Below is a small trained network, with its code and all its weights. Each question gives an input and a class and asks what happens when units are switched off, that is, made to give their printed mean instead of their output.

import numpy as np


def w(rows, s, z=0):
    codes = np.array(rows[::2]) - 128.0
    scale = np.full(codes.shape[1], s)
    scale[-1] = z or s
    return codes * scale


def f(y):
    return np.maximum(y, 0)


def log_softmax(a):
    a = a - a.max(-1, keepdims=True)
    return a - np.log(np.exp(a).sum(-1, keepdims=True))


def net(x, mask):
    res = np.array(x, float).reshape(1, 8) / 4 @ E
    y = f(res @ A[0][:, :-1].T + A[0][:, -1])
    res = res + np.where(mask, y, B[0][:, -1]) @ B[0][:, :-1]
    return log_softmax(res[-1] @ U[:, :-1].T + U[:, -1])


A, B = {}, {}
E = w([
[173,147,57,202,167,132,107,180],'x0',
[164,58,189,92,163,82,101,170],'x1',
[97,172,125,49,95,144,75,193],'x2',
[177,132,93,145,74,43,121,87],'x3',
[240,81,47,144,117,181,146,181],'x4',
[117,185,117,130,70,97,179,81],'x5',
[48,86,115,181,101,123,180,112],'x6',
[111,96,255,209,143,137,225,181],'x7',
],0.0081)
A[0] = w([
[219,19,43,209,98,175,227,144,156],'n0',
[121,104,128,90,16,78,170,71,169],'n1',
[163,180,44,187,196,79,92,120,78],'n2',
[153,154,168,113,152,132,4,122,243],'n3',
[100,97,89,136,200,34,144,194,33],'n4',
[51,145,116,131,129,254,102,39,190],'n5',
[91,52,122,226,254,60,72,244,104],'n6',
[169,112,198,129,184,179,195,160,103],'n7',
[104,102,2,66,158,174,199,84,96],'n8',
[180,152,105,80,53,60,246,158,202],'n9',
[118,166,153,142,156,20,95,62,100],'n10',
[103,60,225,200,220,190,139,196,226],'n11',
[107,236,203,50,161,221,21,93,255],'n12',
[112,130,145,129,106,41,236,218,183],'n13',
[166,106,128,64,144,76,147,61,97],'n14',
],0.0072,0.0043)
B[0] = w([
[196,55,116,197,161,194,49,98,222],'n0',
[65,82,158,91,149,105,116,49,185],'n1',
[195,143,122,87,134,166,160,152,170],'n2',
[190,132,74,78,160,72,221,97,202],'n3',
[163,136,98,97,164,42,125,59,145],'n4',
[87,145,134,78,199,134,196,96,190],'n5',
[192,57,156,148,126,70,104,88,206],'n6',
[161,91,119,75,141,105,158,115,185],'n7',
[87,142,170,127,177,193,101,92,167],'n8',
[32,126,199,130,173,144,1,61,182],'n9',
[168,87,194,48,169,107,135,100,168],'n10',
[163,60,166,56,218,92,130,51,250],'n11',
[129,203,77,56,207,55,188,182,229],'n12',
[50,152,107,83,169,110,137,74,186],'n13',
[98,54,167,149,169,90,166,107,158],'n14',
],0.0076,0.012)
U = w([
[71,125,150,185,139,126,130,139,15],'0',
[134,170,156,196,98,128,135,155,4],'1',
[151,251,103,94,157,112,108,114,51],'2',
[46,180,127,114,160,166,134,89,244],'3',
[165,127,139,39,181,169,165,143,227],'4',
[149,2,169,161,178,85,127,59,160],'5',
[194,114,87,167,144,204,68,103,159],'6',
],0.0097,0.0047)

Each question gives the input, the list of numbers given to net, and the class t.
The units are the neurons (one row each of A and B). Each row of codes is followed by its name. A weight is (code - 128) times the scale printed after its matrix; where a second scale follows, it is the last column's (A, B and U).
mask holds one flag per neuron, in row order. A switched-off neuron (its flag False) gives its mean, the last column of its row in B, instead of its output. The means were averaged over made-up inputs and are rounded, as every weight is.
A unit's drop is (log p(t) with every unit on - log p(t) with that unit switched off) / (log p(t) with every unit on - log p(t) with every unit switched off).
The circuit of an input: a set's keep is (log p(t) with only the set's units on - log p(t) with every unit switched off) / (log p(t) with every unit on - log p(t) with every unit switched off). Starting from the 12 units with the biggest drops (on a tie, the unit counted first), units are removed one at a time, each time the one whose removal leaves the highest keep (on an exact tie, the one counted first), for as long as the keep stays at least 0.8.
circuit, biggest first: the units of the circuit, biggest drop first
unit that matters most: the unit with the biggest drop
k most important neurons: the k neurons with the biggest drops, biggest first
drop when u is switched off: that unit's drop, to one decimal
input [6,5,4,-7,2,0,-5,6], class 5: circuit, biggest first => n6
input [-7,-6,-8,-3,2,3,0,-1], class 3: circuit, biggest first => n11, n6
input [4,-3,2,5,-4,7,5,8], class 3: circuit, biggest first => n13, n6
input [4,-7,2,-6,4,7,4,-5], class 3: 2 most important neurons => n5, n8
input [-7,-4,-4,-1,6,0,-3,-8], class 3: circuit, biggest first => n11, n8, n6
input [-7,0,7,5,-8,-5,7,-6], class 4: 2 most important neurons => n10, n12
input [2,1,-6,2,-2,2,-5,-5], class 4: circuit, biggest first => n2, n6
input [-7,5,7,-1,0,6,6,7], class 3: 3 most important neurons => n13, n6, n0
input [6,5,-7,-1,-3,1,-2,-8], class 4: circuit, biggest first => n2, n0
input [-8,2,-4,-5,6,7,4,-7], class 3: 2 most important neurons => n11, n6
input [-5,-6,-4,-6,4,-1,-1,-4], class 3: 2 most important neurons => n11, n8
input [-6,2,8,0,-5,-1,-7,-4], class 2: 2 most important neurons => n12, n11
input [-5,1,-5,3,7,-5,4,-4], class 6: 3 most important neurons => n11, n0, n6
input [8,-8,8,-5,-7,-4,6,-8], class 2: circuit, biggest first => n12
input [-6,2,8,2,-2,8,-4,-3], class 2: 2 most important neurons => n12, n11
input [4,-3,-2,-2,5,-6,-4,-1], class 6: drop when n0 is switched off => 0.2
input [8,-1,-5,-6,-1,5,-8,-6], class 2: drop when n6 is switched off => 0.1
input [-7,4,6,0,2,5,8,-8], class 3: drop when n11 is switched off => 0.1
input [8,2,-1,0,6,-6,6,-5], class 6: drop when n0 is switched off => 0.2
input [-6,-7,5,8,8,-7,-3,-5], class 6: unit that matters most => n11
